Below are the code and all the weights of a small trained network. Each question names an input and a target symbol and asks about switching units off, where a switched-off unit gives its printed mean instead of its output.

import numpy as np


def w(rows, s, z=0):
    codes = np.array(rows[::2]) - 128.0
    scale = np.full(codes.shape[1], s)
    scale[-1] = z or s
    return codes * scale


def norm(h):
    return h / np.sqrt((h * h).mean(-1, keepdims=True) + 1e-5)


def f(y):
    return y / 2 * (1 + np.tanh(0.7978845608 * (y + 0.044715 * y**3)))


def softmax(a):
    e = np.exp(a - a.max(-1, keepdims=True))
    return e / e.sum(-1, keepdims=True)


def log_softmax(a):
    a = a - a.max(-1, keepdims=True)
    return a - np.log(np.exp(a).sum(-1, keepdims=True))


def net(x, mask):
    ids = ['ΓΘΩαβδεηλμξπστψ'.index(c) for c in x.split()]
    T = len(ids)
    res = E[ids] + P[:T]
    u = 0
    for l in range(2):
        r = norm(res)
        for j in range(2):
            rows = slice(4 * j, 4 * j + 4)
            q, k, v = (r @ M[l][rows].T for M in (Q, K, V))
            z = softmax(np.where(np.tri(T) > 0, q @ k.T / 4**0.5, -1e9)) @ v
            o = O[l][rows]
            res = res + np.where(mask[u + j], z, o[:, -1]) @ o[:, :-1]
        u += 2
        y = f(norm(res) @ A[l][:, :-1].T + A[l][:, -1])
        res = res + np.where(mask[u : u + 12], y, B[l][:, -1]) @ B[l][:, :-1]
        u += 12
    return log_softmax(norm(res)[-1] @ U[:, :-1].T + U[:, -1])


Q, K, V, O, A, B = {}, {}, {}, {}, {}, {}
E = w([
[90,67,141,89,132],'Γ',
[104,169,158,47,123],'Θ',
[139,102,129,159,2],'Ω',
[96,160,208,92,102],'α',
[158,190,79,43,132],'β',
[123,198,19,113,60],'δ',
[178,94,71,117,111],'ε',
[101,126,188,160,145],'η',
[143,121,130,175,148],'λ',
[173,109,186,111,208],'μ',
[160,99,105,178,77],'ξ',
[90,155,69,110,50],'π',
[105,142,149,117,21],'σ',
[98,152,153,149,101],'τ',
[134,159,120,91,196],'ψ',
],0.0071)
P = w([
[104,124,130,186,115],'0',
[118,146,170,205,109],'1',
[157,150,197,197,105],'2',
[174,144,209,196,98],'3',
[192,139,220,193,101],'4',
[212,136,231,187,84],'5',
[207,142,245,183,92],'6',
],0.0012)
Q[0] = w([
[112,87,81,243,186],'L0H0',
[153,107,9,206,79],'L0H0',
[87,196,114,66,200],'L0H0',
[18,160,106,247,126],'L0H0',
[79,167,24,24,137],'L0H1',
[133,148,138,107,61],'L0H1',
[160,106,163,204,102],'L0H1',
[54,152,83,171,139],'L0H1',
],0.013)
K[0] = w([
[158,182,109,222,169],'L0H0',
[188,195,49,158,80],'L0H0',
[59,143,113,101,185],'L0H0',
[83,207,139,233,102],'L0H0',
[179,252,80,123,145],'L0H1',
[112,143,123,105,81],'L0H1',
[142,90,151,149,100],'L0H1',
[124,198,120,187,132],'L0H1',
],0.016)
V[0] = w([
[85,116,116,145,113],'L0H0',
[180,109,133,108,129],'L0H0',
[187,154,160,98,139],'L0H0',
[81,3,74,164,75],'L0H0',
[165,171,170,157,115],'L0H1',
[166,141,117,125,117],'L0H1',
[101,112,96,110,135],'L0H1',
[94,67,91,83,154],'L0H1',
],0.0033)
O[0] = w([
[153,127,134,128,112,146],'L0H0',
[79,131,89,129,129,124],'L0H0',
[81,132,107,143,174,131],'L0H0',
[156,132,85,105,3,180],'L0H0',
[122,83,128,96,115,222],'L0H1',
[90,121,111,129,128,143],'L0H1',
[114,151,121,156,132,69],'L0H1',
[121,203,135,182,137,2],'L0H1',
],0.0037,0.00071)
A[0] = w([
[187,165,75,112,247,50],'L0N0',
[147,108,94,168,173,84],'L0N1',
[177,68,161,158,192,22],'L0N2',
[145,249,90,138,170,121],'L0N3',
[144,84,43,64,107,200],'L0N4',
[155,190,66,1,169,50],'L0N5',
[114,124,127,111,119,81],'L0N6',
[57,63,75,108,129,121],'L0N7',
[85,185,148,120,119,246],'L0N8',
[169,234,100,72,88,55],'L0N9',
[153,110,105,152,151,43],'L0N10',
[111,115,126,90,143,127],'L0N11',
],0.0076,0.0012)
B[0] = w([
[168,29,184,187,91,206],'L0N0',
[105,162,122,199,93,143],'L0N1',
[59,118,59,116,64,208],'L0N2',
[218,166,151,132,80,198],'L0N3',
[195,96,46,74,201,210],'L0N4',
[255,153,49,80,99,254],'L0N5',
[126,127,150,122,117,119],'L0N6',
[171,60,147,71,126,110],'L0N7',
[163,115,115,49,143,199],'L0N8',
[62,73,80,59,87,246],'L0N9',
[128,160,131,175,112,125],'L0N10',
[137,110,175,122,141,122],'L0N11',
],0.0092,0.0025)
Q[1] = w([
[36,163,131,184,20],'L1H0',
[114,187,162,146,233],'L1H0',
[169,174,5,169,93],'L1H0',
[196,71,145,228,130],'L1H0',
[87,220,52,145,143],'L1H1',
[37,156,110,218,182],'L1H1',
[184,190,171,213,169],'L1H1',
[151,61,78,199,70],'L1H1',
],0.014)
K[1] = w([
[18,114,146,181,36],'L1H0',
[89,185,151,157,235],'L1H0',
[138,162,2,156,92],'L1H0',
[178,83,138,239,139],'L1H0',
[74,176,48,107,193],'L1H1',
[41,160,98,205,151],'L1H1',
[166,216,97,188,87],'L1H1',
[161,13,80,186,108],'L1H1',
],0.014)
V[1] = w([
[165,87,109,138,143],'L1H0',
[213,48,123,150,144],'L1H0',
[108,165,161,116,112],'L1H0',
[120,126,111,129,131],'L1H0',
[119,62,128,147,148],'L1H1',
[149,117,155,45,116],'L1H1',
[148,2,148,98,179],'L1H1',
[123,166,105,107,115],'L1H1',
],0.0068)
O[1] = w([
[92,184,137,111,109,175],'L1H0',
[80,253,145,95,104,207],'L1H0',
[161,104,118,138,150,76],'L1H0',
[113,121,130,130,118,144],'L1H0',
[43,128,136,181,132,166],'L1H1',
[186,155,202,171,141,242],'L1H1',
[32,134,201,251,169,253],'L1H1',
[162,121,145,105,121,131],'L1H1',
],0.0051,0.0016)
A[1] = w([
[120,144,151,107,190,94],'L1N0',
[185,132,144,120,206,155],'L1N1',
[57,91,98,142,215,94],'L1N2',
[81,190,97,111,142,92],'L1N3',
[195,146,72,137,93,90],'L1N4',
[120,111,128,2,212,39],'L1N5',
[56,99,170,50,142,13],'L1N6',
[141,131,65,216,142,67],'L1N7',
[183,138,162,178,198,60],'L1N8',
[181,129,90,33,170,26],'L1N9',
[166,57,108,181,193,86],'L1N10',
[123,115,111,183,77,5],'L1N11',
],0.0075,0.0014)
B[1] = w([
[196,102,162,162,98,115],'L1N0',
[173,176,92,187,143,163],'L1N1',
[203,99,44,99,180,150],'L1N2',
[86,181,106,202,143,151],'L1N3',
[79,82,179,249,97,253],'L1N4',
[67,90,254,184,182,187],'L1N5',
[223,45,128,91,170,153],'L1N6',
[192,81,191,137,134,160],'L1N7',
[114,155,49,186,67,142],'L1N8',
[72,197,96,66,219,233],'L1N9',
[123,156,38,129,187,144],'L1N10',
[146,161,179,49,167,169],'L1N11',
],0.0084,0.0025)
U = w([
[252,142,96,83,84,127],'Γ',
[44,230,112,176,107,157],'Θ',
[33,103,148,49,188,162],'Ω',
[190,154,42,212,163,67],'α',
[170,219,204,68,181,112],'β',
[74,156,207,59,51,52],'δ',
[98,130,178,175,152,106],'ε',
[165,39,50,100,208,88],'η',
[162,27,186,47,100,108],'λ',
[114,181,55,35,120,146],'μ',
[90,58,62,142,45,203],'ξ',
[25,47,167,179,158,5],'π',
[195,78,188,192,208,227],'σ',
[93,170,82,153,245,119],'τ',
[187,162,183,200,68,106],'ψ',
],0.014,0.0032)

Each question gives the input, a string of symbols that net reads in full, and the target symbol t.
The units are the heads (4 rows each of Q, K, V and O) and the neurons (one row each of A and B). Each row of codes is followed by its name. A weight is (code - 128) times the scale printed after its matrix; where a second scale follows, it is the last column's (O, A, B and U).
mask holds one flag per unit, layer by layer, with each layer's heads first. A switched-off unit (its flag False) gives its mean, the last column of its rows in O or B, instead of its output. The means were averaged over made-up inputs and are rounded, as every weight is.
A unit's drop is (log p(t) with every unit on - log p(t) with that unit switched off) / (log p(t) with every unit on - log p(t) with every unit switched off).
The circuit of an input: a set's keep is (log p(t) with only the set's units on - log p(t) with every unit switched off) / (log p(t) with every unit on - log p(t) with every unit switched off). Starting from the 12 units with the biggest drops (on a tie, the unit counted first), units are removed one at a time, each time the one whose removal leaves the highest keep (on an exact tie, the one counted first), for as long as the keep stays at least 0.8.
circuit, biggest first: the units of the circuit, biggest drop first
k most important neurons: the k neurons with the biggest drops, biggest first
k most important neurons of layer l: the k neurons of layer l with the biggest drops, biggest first
which heads matter: for each layer, one digit per head in row order, 1 if its drop is at least 0.15 and else 0, layers parted by /
input η η Ω ξ, target Θ: circuit, biggest first -> L1H0, L0N3
input δ Γ ξ σ ε, target α: 2 most important neurons of layer 0 -> L0N4, L0N2
input Ω Γ λ ξ β σ, target π: circuit, biggest first -> L1H1, L0N5
input ξ ψ δ ξ ξ τ, target α: which heads matter -> 00 / 10
input λ λ λ ξ, target Θ: circuit, biggest first -> L1H0
input α η β ξ ξ μ, target π: circuit, biggest first -> L0N2, L1H1
input Γ λ λ λ τ α, target λ: 3 most important neurons of layer 1 -> L1N6, L1N4, L1N5
input τ λ ξ Θ, target β: 2 most important neurons of layer 0 -> L0N5, L0N4
input α π λ Γ μ, target δ: which heads matter -> 01 / 00
input ε σ π β Ω, target δ: which heads matter -> 00 / 00
input Θ Γ λ λ ε α δ, target Θ: 2 most important neurons -> L1N4, L0N9
input Θ λ Θ α Γ ψ, target Γ: 2 most important neurons -> L0N5, L0N3
input λ Θ ξ β α η σ, target λ: 2 most important neurons of layer 0 -> L0N5, L0N3
input σ λ π η λ τ Θ, target β: circuit, biggest first -> L1H1
input λ π Γ Θ, target Ω: 3 most important neurons of layer 0 -> L0N9, L0N5, L0N0
input β Θ τ, target α: 3 most important neurons -> L0N0, L0N9, L0N5
input Ω Γ ξ λ, target ψ: 2 most important neurons -> L1N4, L0N9
input Θ σ Γ β δ ξ τ, target β: 3 most important neurons of layer 0 -> L0N0, L0N3, L0N5
input Γ π η, target τ: 2 most important neurons of layer 0 -> L0N0, L0N9
input π ε ε α Θ λ, target ξ: most important neuron of layer 0 -> L0N2
input α ξ ψ ψ, target ψ: 2 most important neurons -> L0N0, L0N3
input α λ μ, target π: 2 most important neurons -> L0N0, L0N2
input β ψ ξ η τ Γ π, target η: 2 most important neurons -> L0N5, L0N9
input Γ λ λ Ω η σ, target π: 2 most important neurons -> L0N5, L0N3
